In the rows, 128 means zero.
Each row is followed by its class.
126  106  105  108  105  135  133  130  127  124  64  121  134  104  121  139  88  139  135  90  153  107  145  139  87  169  104  138  141  121  121  151  114  157  147  136  172  185  122  93  117  108  129  58  143  128  138  128  157  137 : K_363
158  165  146  118  115  141  65  88  180  154  160  152  147  120  168  74  125  153  66  116  146  130  111  146  100  95  97  139  137  154  102  156  114  119  160  70  110  96  110  149  130  100  172  148  126  131  124  126  90  113 : K_390
147  95  156  112  141  115  138  95  56  153  162  122  132  158  213  120  79  145  137  140  159  163  155  134  126  119  103  108  97  119  165  124  118  148  126  73  122  116  63  100  71  170  157  230  149  102  127  114  129  109 : K_836
141  116  107  89  88  94  131  108  166  93  98  105  191  60  118  172  131  166  181  110  115  100  140  76  88  168  180  174  130  115  85  129  148  106  99  117  96  130  118  114  156  107  114  110  115  167  157  137  125  112 : K_51
67  130  115  131  117  151  123  149  151  91  160  105  124  155  142  160  124  129  114  118  72  160  111  92  108  85  113  96  148  120  157  125  87  133  110  156  147  81  160  82  187  97  127  101  126  109  167  114  126  132 : K_836
144  126  131  103  110  127  71  96  161  104  106  117  114  129  147  76  129  135  141  58  122  153  147  114  77  182  100  94  120  130  135  140  131  121  184  108  100  167  57  106  88  166  125  153  135  125  100  119  137  118 : K_506
100  81  152  183  103  124  150  130  109  103  151  138  106  125  106  105  154  104  80  98  100  176  150  143  120  98  42  139  130  126  131  130  131  95  179  143  148  211  130  133  133  132  188  118  107  129  135  102  172  175 : K_857
130  131  148  154  95  136  102  166  101  100  153  103  97  135  135  83  129  134  75  79  89  155  112  147  85  112  72  128  147  171  90  123  131  97  221  148  176  163  116  129  110  151  167  138  118  113  104  142  164  155 : K_506
128  142  106  144  126  126  108  110  209  118  161  108  125  88  170  131  129  111  124  140  86  203  172  120  160  107  91  168  126  130  202  144  101  153  127  142  117  116  145  105  184  102  137  54  113  104  126  116  116  159 : K_363
146  89  138  121  118  115  123  148  94  130  129  144  122  140  122  134  115  149  153  115  123  123  122  100  109  155  143  130  125  141  140  157  132  115  78  104  164  197  134  120  121  115  141  182  130  128  161  101  162  110 : K_390
142  170  97  114  141  132  71  92  103  70  112  93  108  107  151  76  79  144  142  35  119  147  138  143  70  146  122  79  94  125  166  103  122  117  144  148  88  134  70  106  127  182  124  149  126  102  117  101  116  138 : K_506
149  120  160  151  107  99  194  135  77  120  152  110  102  65  144  110  153  158  68  141  94  165  79  113  84  102  119  100  171  140  79  184  133  72  230  108  177  158  148  130  122  105  140  151  120  82  144  131  167  133 : K_265
144  109  130  90  157  100  142  92  109  153  164  120  157  98  140  114  39  92  127  153  175  135  128  135  135  128  84  164  79  103  182  163  97  155  127  112  116  96  119  125  122  136  182  174  132  130  181  108  130  149 : K_363
72  155  118  129  122  126  113  109  222  118  131  110  149  100  109  105  150  56  119  129  40  149  142  93  136  159  102  147  120  114  196  133  159  162  147  158  147  141  161  97  130  131  112  81  95  107  138  114  126  114 : K_943
155  203  160  174  118  113  183  90  25  127  168  114  68  128  177  107  95  142  92  93  108  188  122  117  113  134  85  160  167  145  115  137  125  114  154  88  88  166  135  100  149  122  137  85  127  115  137  71  154  125 : K_943
126  140  120  64  104  106  115  124  166  126  101  91  167  83  121  125  142  138  124  112  102  86  81  68  106  126  151  199  120  93  110  123  160  85  108  137  123  126  149  152  145  112  146  82  117  170  127  178  110  93 : K_363
150  113  166  149  124  109  131  136  122  130  155  105  110  79  138  118  147  143  59  118  96  186  120  134  78  73  100  110  173  158  89  163  153  94  208  92  155  161  118  145  114  131  144  133  105  90  127  109  167  134 : K_506
120  147  146  147  116  106  128  118  123  78  127  134  141  90  127  74  132  134  56  128  104  162  87  123  86  103  79  71  107  132  70  141  128  88  175  115  156  141  102  110  120  138  161  127  132  102  147  103  151  159 : K_265
170  97  116  90  134  128  134  156  52  127  116  130  137  111  167  144  72  130  164  115  168  100  145  151  125  154  136  178  130  117  122  146  113  147  96  114  150  138  110  120  152  91  136  107  131  138  136  63  182  181 : K_270
99  111  145  142  98  102  106  134  167  116  161  126  151  79  154  65  151  121  82  111  92  179  140  128  78  115  36  117  156  140  93  149  107  98  196  132  170  163  101  126  130  126  164  124  134  118  156  93  158  154 : K_51
69  158  138  124  152  117  104  107  164  122  153  99  100  115  123  130  116  30  86  125  160  121  157  104  117  198  112  93  135  98  144  95  135  152  129  129  110  133  109  71  137  122  132  42  158  153  160  155  89  170 : K_363
155  150  100  119  121  119  69  64  141  89  93  129  150  78  120  87  73  107  131  29  120  142  85  121  76  122  106  107  103  140  134  99  117  116  178  98  93  148  58  115  98  186  138  98  111  108  130  141  126  91 : K_943
77  189  90  97  116  159  85  141  172  91  119  130  86  174  144  141  174  101  134  110  48  175  138  87  139  98  145  116  137  146  193  129  140  118  162  175  163  132  145  105  178  118  103  96  110  114  139  113  118  135 : K_506
95  137  104  109  137  137  59  109  207  111  186  68  131  92  154  104  163  106  115  136  47  160  128  111  110  173  122  127  92  113  165  99  128  134  135  172  116  118  180  75  157  96  105  93  112  125  140  108  85  132 : K_128
149  152  96  94  112  114  124  113  143  100  139  84  132  85  147  132  100  122  148  110  126  98  89  91  125  165  153  186  155  61  138  148  125  120  95  127  121  99  139  161  166  102  128  87  128  171  127  128  130  82 : K_363
114  167  137  103  130  118  89  101  115  96  119  105  88  118  174  93  89  154  154  84  134  106  83  124  68  143  114  84  138  103  165  123  148  120  148  135  99  99  57  105  117  171  114  183  161  129  138  158  133  90 : K_270
174  130  130  122  112  121  69  131  176  140  156  159  177  151  148  100  142  138  123  133  107  120  113  171  130  119  145  124  122  141  94  139  100  122  171  123  143  109  135  169  104  103  170  177  115  161  136  124  89  148 : K_128
143  102  128  86  163  119  122  86  126  161  152  134  150  172  145  123  87  111  156  135  141  122  129  128  142  148  121  133  139  109  167  130  76  176  137  80  155  66  109  113  80  171  148  211  120  111  150  86  136  114 : K_265
124  137  127  78  100  116  128  119  170  119  82  76  154  65  99  140  139  103  145  100  91  67  122  52  101  185  128  165  138  98  111  114  163  138  109  108  132  133  151  141  120  129  104  89  107  156  161  139  120  47 : K_51
148  73  103  134  98  137  135  116  169  97  76  140  147  101  106  125  94  92  176  82  108  105  139  130  85  147  105  129  163  141  139  143  121  152  161  128  122  146  125  124  161  97  136  91  116  126  133  85  181  117 : K_51
170  106  129  78  129  95  113  115  113  158  117  108  169  145  143  118  61  109  158  121  171  140  131  120  152  136  138  154  94  87  154  141  95  174  109  95  143  86  67  132  67  180  139  193  126  116  133  84  155  97 : K_265
166  181  128  130  146  106  74  112  123  103  114  97  101  115  157  80  102  123  152  41  120  168  118  121  80  135  128  125  128  126  163  150  105  140  125  135  116  138  34  91  113  205  120  149  117  107  138  127  109  108 : K_390
155  162  120  138  122  113  101  84  109  66  141  100  111  100  155  100  93  132  159  42  130  148  145  96  69  175  145  86  150  128  115  155  113  93  132  108  66  128  59  112  150  158  151  151  139  143  123  131  134  125 : K_506
131  124  127  84  105  138  120  112  160  107  116  107  169  147  142  128  147  223  130  101  113  92  109  107  74  153  138  168  156  76  106  116  159  119  131  113  150  99  144  153  120  107  139  148  131  155  110  134  140  55 : K_592
113  163  143  130  129  130  98  119  179  118  182  140  87  119  135  112  109  82  140  90  206  93  156  131  110  207  82  95  132  107  151  95  97  172  109  173  108  148  143  96  120  92  158  85  176  163  139  164  81  158 : K_363
159  105  148  117  162  99  155  89  94  183  167  106  132  132  175  116  67  101  142  152  151  188  163  98  149  116  87  168  108  116  229  167  82  161  123  119  123  101  120  147  100  165  175  206  147  106  151  128  116  89 : K_363
62  144  138  115  102  160  76  103  240  139  147  115  113  209  137  105  176  175  144  77  67  162  134  104  89  146  112  144  165  96  202  131  128  167  141  168  106  83  156  143  145  94  105  147  132  108  138  123  131  112 : K_592
107  101  137  66  121  98  94  98  191  116  85  111  179  117  116  145  170  162  109  115  94  89  114  57  83  123  168  159  165  86  124  107  168  115  96  113  119  134  132  166  164  85  122  108  128  171  159  110  131  47 : K_481
113  128  128  149  115  133  103  109  170  93  172  103  114  163  144  115  131  134  134  129  83  160  115  97  130  139  142  109  103  110  162  102  121  135  127  183  110  128  149  102  167  82  115  139  156  130  136  99  116  114 : K_128
84  120  113  113  110  148  80  116  180  99  174  102  111  141  139  133  140  112  117  105  76  154  147  65  140  125  143  104  100  135  173  115  127  130  114  159  100  126  143  124  173  100  114  110  108  105  142  92  133  119 : K_506
72  115  132  138  120  148  102  88  195  95  152  104  108  134  142  135  142  80  130  139  101  203  192  114  135  156  85  139  103  90  214  123  112  162  138  137  94  115  145  76  163  119  108  140  150  133  137  101  98  164 : K_857
152  118  132  95  148  115  139  103  96  155  186  121  151  156  191  139  60  90  170  156  171  160  122  127  149  106  122  166  130  112  189  142  97  187  126  98  169  38  104  126  72  151  177  233  146  108  138  123  146  98 : K_836
125  157  150  155  118  95  159  114  68  107  137  120  128  79  136  113  83  120  63  128  118  185  115  105  97  127  64  134  127  126  114  164  113  95  186  106  147  167  139  109  127  113  152  109  142  110  177  113  155  152 : K_943
146  133  133  126  137  161  106  89  202  139  134  153  176  141  153  74  160  164  80  133  139  133  135  182  81  114  126  147  131  124  122  168  149  120  195  91  123  87  142  172  134  94  191  153  137  139  121  147  92  190 : K_592
59  135  96  114  117  144  62  109  222  110  139  109  136  122  133  120  169  112  119  119  36  170  154  115  118  136  75  132  121  119  182  115  124  121  118  162  147  131  172  92  172  94  133  76  113  129  137  90  116  127 : K_128
142  64  127  108  146  134  110  164  132  132  101  132  134  126  122  144  96  134  150  127  151  76  142  183  82  157  139  126  140  119  107  145  143  149  137  114  138  145  145  111  123  108  143  132  128  151  136  116  146  179 : K_592
104  139  86  98  116  132  110  90  185  86  121  108  134  121  103  141  138  172  142  110  90  74  120  79  111  176  171  130  159  122  134  135  150  131  138  154  129  107  170  145  137  100  125  131  113  148  124  97  129  76 : K_506
136  110  147  113  166  112  147  102  87  159  177  100  129  116  177  127  65  90  126  151  156  146  169  149  152  122  112  190  115  120  216  167  119  157  113  84  171  74  91  126  116  176  167  235  121  96  138  117  122  123 : K_390
133  128  152  135  117  130  87  110  175  179  154  157  180  122  155  99  145  143  54  176  122  130  143  155  95  110  111  152  131  154  82  189  152  93  181  105  139  119  138  148  122  114  187  157  124  158  104  162  85  147 : K_943
160  87  110  109  114  138  141  141  106  135  79  141  98  152  134  153  116  93  185  86  123  113  143  109  131  138  175  143  162  156  130  194  130  136  137  110  153  179  150  131  105  120  156  115  111  122  130  101  184  156 : K_506
160  121  131  123  144  92  110  103  96  83  115  119  120  89  181  88  157  138  152  114  102  125  100  101  65  134  129  72  119  122  137  129  151  67  151  141  109  182  65  116  145  134  131  154  131  149  134  157  137  101 : K_128
128  150  119  135  130  123  98  70  110  105  132  106  132  111  170  103  87  145  132  102  146  169  147  121  61  126  93  89  139  123  145  108  150  122  146  90  130  176  62  63  114  176  155  150  157  149  142  154  156  62 : K_857
122  139  107  126  118  124  55  115  213  128  199  106  140  101  195  99  160  100  159  119  82  219  151  147  142  122  123  122  139  104  168  115  121  106  117  133  122  101  90  102  178  101  107  101  124  109  72  99  146  136 : K_128
111  156  142  112  138  103  131  119  167  138  123  130  130  116  176  135  92  76  137  110  155  108  190  147  92  168  87  109  153  101  144  121  130  137  115  122  109  131  121  72  96  144  164  74  134  148  140  137  96  141 : K_51
162  111  122  105  160  108  128  71  100  137  154  95  140  80  157  120  94  93  126  149  187  161  128  140  110  101  87  167  135  119  143  148  91  164  151  81  131  33  101  112  109  175  172  186  133  124  128  85  135  119 : K_265
139  143  151  137  137  157  71  79  191  173  180  148  147  121  137  80  130  107  38  134  146  148  150  182  108  101  92  97  132  145  137  153  153  112  176  51  97  84  127  203  118  114  186  168  115  115  112  127  101  158 : K_506
133  100  139  59  103  108  89  145  152  124  107  136  166  126  131  121  166  144  141  116  106  78  87  91  104  142  160  130  138  96  95  118  142  100  127  124  144  134  128  167  125  102  118  169  127  165  138  140  134  65 : K_481
80  149  161  112  150  145  88  101  194  118  170  123  77  122  127  130  100  18  134  52  159  141  157  139  91  160  71  113  132  114  156  37  119  168  124  136  99  146  118  47  89  162  141  59  154  140  108  157  71  128 : K_857
160  148  117  140  123  143  64  114  166  127  162  143  179  104  177  94  121  104  70  151  134  124  95  180  86  75  129  132  143  145  103  179  108  133  158  76  146  59  149  157  107  109  189  158  105  134  157  142  101  153 : K_390
146  143  128  119  142  145  80  55  182  155  138  151  188  114  163  62  137  169  61  144  147  136  143  159  96  128  85  123  132  146  117  117  120  117  181  58  134  122  160  155  87  107  190  143  149  139  125  140  91  147 : K_857
133  174  173  149  110  118  128  121  157  124  189  127  82  153  161  139  113  64  142  70  167  181  181  94  147  160  114  111  143  87  193  114  96  169  86  130  121  149  112  126  130  114  149  104  169  127  157  146  97  133 : K_363
139  121  130  106  138  114  93  102  114  87  128  104  118  78  203  104  113  137  128  98  120  135  114  125  68  172  119  103  136  106  121  145  141  67  130  62  88  121  51  95  135  168  131  120  141  142  113  147  132  137 : K_270
72  150  103  129  133  158  125  91  197  94  166  94  144  134  120  97  106  127  87  89  33  157  111  103  111  149  112  136  114  136  185  59  134  164  139  142  133  142  161  92  133  110  132  56  117  86  145  100  103  110 : K_836
145  148  122  127  167  123  107  78  108  113  149  121  113  101  157  103  125  108  150  93  97  141  120  122  88  155  133  85  175  118  159  100  150  124  154  81  110  116  93  109  121  151  129  153  124  113  138  104  144  101 : K_270
124  104  125  110  123  116  107  117  109  123  101  127  143  109  106  147  84  104  124  120  142  114  138  136  89  157  106  156  148  117  122  125  153  121  122  73  159  183  138  124  105  130  170  127  135  177  162  141  162  130 : K_857
92  142  160  102  131  139  88  142  199  127  146  113  97  134  157  108  76  66  108  79  142  88  153  141  74  194  77  109  143  109  141  104  119  149  129  135  142  144  102  90  122  136  131  69  156  139  140  165  89  144 : K_51
91  225  133  143  148  127  138  95  83  90  125  115  69  125  187  128  58  71  103  87  134  151  186  94  134  224  111  110  142  99  198  132  103  176  115  125  132  150  99  129  104  120  115  59  176  108  184  119  97  138 : K_270
107  145  120  125  145  119  109  117  215  129  148  110  141  118  119  123  98  121  99  160  95  147  105  132  137  87  88  151  117  114  177  101  136  153  146  163  138  98  168  90  147  110  143  82  122  108  139  131  127  143 : K_363
154  122  135  141  88  97  131  128  111  106  129  106  121  84  157  98  62  121  90  79  94  173  107  134  91  111  75  150  166  141  112  146  117  96  204  96  158  156  108  153  125  125  165  103  129  98  149  92  181  116 : K_51
154  191  126  131  125  130  96  91  125  97  135  102  86  92  157  76  124  137  99  64  162  161  142  134  114  110  80  128  97  118  166  130  139  129  154  150  143  141  31  138  169  176  153  124  143  123  113  144  95  111 : K_363
150  82  131  75  189  113  93  119  70  194  206  108  160  110  178  113  40  80  150  152  166  131  132  158  129  122  91  188  112  107  182  123  83  192  116  107  131  79  104  134  79  153  153  203  115  118  176  77  157  140 : K_270
77  179  141  129  131  126  97  114  158  100  155  113  92  139  153  129  89  37  80  98  168  145  157  114  89  186  99  70  124  84  111  104  114  142  111  116  122  149  115  34  93  143  164  43  170  151  152  140  84  153 : K_265
146  132  144  93  138  146  115  96  189  150  154  129  173  75  136  87  139  107  96  131  144  106  121  150  76  118  130  117  133  133  95  147  154  105  174  100  87  71  153  146  129  86  159  140  118  123  86  136  108  158 : K_506
121  63  85  96  130  109  78  126  97  111  79  125  146  127  163  158  123  112  133  139  118  101  147  131  120  178  147  126  110  129  138  133  126  130  101  105  177  191  118  135  91  122  135  88  113  150  168  95  158  145 : K_128
184  95  125  100  134  124  139  112  95  118  99  166  154  149  147  130  118  116  187  127  139  95  125  115  97  157  138  121  159  157  103  143  106  143  139  95  90  104  155  130  99  91  149  153  115  141  113  76  178  140 : K_506
153  126  114  80  108  120  122  99  181  93  129  112  164  93  131  150  165  186  160  108  98  73  115  77  108  153  163  187  135  85  126  74  154  125  92  132  111  128  146  159  164  88  94  113  102  161  143  107  108  77 : K_51
126  141  132  111  105  120  126  110  147  121  122  83  190  89  118  118  173  160  122  119  87  75  87  115  72  167  183  164  148  88  61  122  172  122  86  129  133  117  143  183  116  95  103  115  108  165  125  126  129  79 : K_128
185  155  142  102  140  149  86  101  147  133  193  142  174  82  174  70  87  91  76  116  124  126  117  162  101  154  81  138  107  126  129  113  138  126  181  72  157  88  149  156  97  94  206  147  121  109  124  134  115  137 : K_270
160  109  132  121  139  108  116  102  140  98  112  112  115  122  142  107  133  108  173  86  107  154  96  121  76  108  129  108  180  105  151  94  150  99  166  101  110  148  89  91  120  179  132  151  134  152  93  128  153  70 : K_857
78  133  112  97  118  151  91  117  134  86  122  88  93  147  148  136  90  79  149  90  101  152  144  78  123  120  102  81  124  106  199  94  109  144  126  121  101  104  128  65  180  115  95  115  139  107  155  85  166  126 : K_506
98  182  158  116  132  129  161  104  127  119  128  125  87  140  151  136  113  54  139  71  168  126  171  82  115  176  143  119  142  102  171  84  124  138  73  104  111  171  123  94  122  127  147  69  177  143  146  169  79  144 : K_265
145  113  116  99  102  141  130  138  118  129  157  122  128  89  160  128  100  142  152  84  156  92  162  150  106  179  149  140  131  139  114  165  134  125  86  113  190  176  131  118  157  116  178  123  143  148  128  130  126  139 : K_363
111  189  145  104  171  135  139  118  143  107  178  112  87  105  118  114  114  37  140  80  137  112  137  113  64  220  120  89  166  135  146  113  130  128  161  129  99  132  124  74  124  145  134  102  136  155  136  174  82  134 : K_506
155  139  139  116  145  151  81  98  185  136  107  145  149  95  117  81  97  148  52  123  142  115  100  186  70  71  118  132  130  158  69  159  152  102  214  111  124  99  112  176  127  111  160  141  140  118  79  136  97  172 : K_506
143  142  130  115  127  124  107  66  97  94  92  110  92  116  182  94  121  105  187  52  104  120  107  129  68  143  119  131  123  145  140  133  133  141  159  157  85  117  40  116  113  173  118  147  118  119  96  142  127  89 : K_128
110  200  167  153  131  137  155  118  168  119  172  110  95  141  140  124  102  46  122  112  174  132  157  127  99  157  133  129  145  105  187  80  153  170  112  173  88  119  142  95  165  92  150  75  184  160  127  192  65  146 : K_363
116  132  108  107  162  110  113  78  118  88  109  102  98  67  150  95  97  113  130  96  110  115  96  117  56  190  73  106  165  135  199  129  138  117  193  118  93  97  64  122  125  167  120  117  124  124  124  143  146  67 : K_270
135  122  110  122  102  132  123  140  90  140  83  96  143  101  152  115  99  141  123  112  125  107  143  114  98  190  119  171  132  122  105  179  122  141  101  112  145  199  148  103  124  115  113  54  126  146  138  105  166  139 : K_943
98  121  114  98  133  128  93  128  215  98  198  110  118  83  130  143  134  77  120  128  55  176  107  95  115  159  91  134  138  112  180  142  94  134  170  136  123  94  148  103  156  94  116  103  100  118  148  124  94  120 : K_836
103  195  143  103  131  116  79  148  158  94  148  121  124  105  147  107  55  61  148  55  142  106  131  118  85  159  119  115  110  119  169  77  116  136  95  161  135  144  97  65  120  129  144  108  151  125  153  205  87  141 : K_390
143  161  131  76  137  104  157  107  106  130  107  105  157  113  117  161  141  162  109  153  92  81  80  66  125  158  186  209  165  76  119  114  185  121  99  92  111  103  153  196  128  91  99  101  107  171  152  88  129  54 : K_270
155  94  133  92  103  129  81  137  116  168  127  156  115  132  174  135  112  116  184  87  126  131  167  139  100  173  80  141  159  120  126  189  87  121  115  78  130  157  99  139  131  118  125  154  107  135  158  108  166  154 : K_51
136  123  132  82  146  112  119  114  172  133  132  95  168  65  62  136  187  185  144  85  121  84  93  109  65  147  155  186  174  91  84  117  163  106  89  115  106  72  177  188  144  112  140  135  98  162  124  112  118  102 : K_592
109  138  132  101  136  124  114  127  242  131  155  106  153  116  151  121  120  119  106  158  71  128  125  87  126  153  160  156  120  108  166  147  149  136  111  148  121  143  167  83  177  86  99  53  124  131  125  115  100  125 : K_943
108  199  139  121  150  110  87  139  136  100  143  89  107  92  134  122  113  40  111  95  162  115  143  146  94  200  155  97  83  111  147  77  150  144  99  167  135  163  106  108  87  152  130  76  157  158  163  194  40  163 : K_128
163  96  138  88  163  108  93  71  139  164  181  136  156  95  164  136  96  87  155  146  182  167  160  144  158  101  102  168  82  120  185  111  123  162  110  92  128  81  99  144  77  167  167  203  113  106  116  116  133  116 : K_857
134  91  133  101  99  135  110  129  90  137  94  154  144  150  137  123  88  142  142  91  144  102  117  136  76  148  108  115  131  133  53  172  92  129  104  99  165  134  148  101  86  120  178  147  137  122  138  91  177  161 : K_265
137  70  101  79  122  113  104  124  137  138  125  139  147  86  156  141  164  125  158  113  143  94  138  106  82  157  176  131  146  139  77  179  121  139  91  126  159  180  119  112  111  114  149  92  102  146  144  83  155  137 : K_265
107  165  161  102  143  118  110  121  195  95  163  148  90  140  149  134  123  84  141  82  138  126  128  96  69  198  87  89  156  123  178  79  111  139  137  130  77  151  104  63  128  100  137  69  154  161  146  187  66  133 : K_836
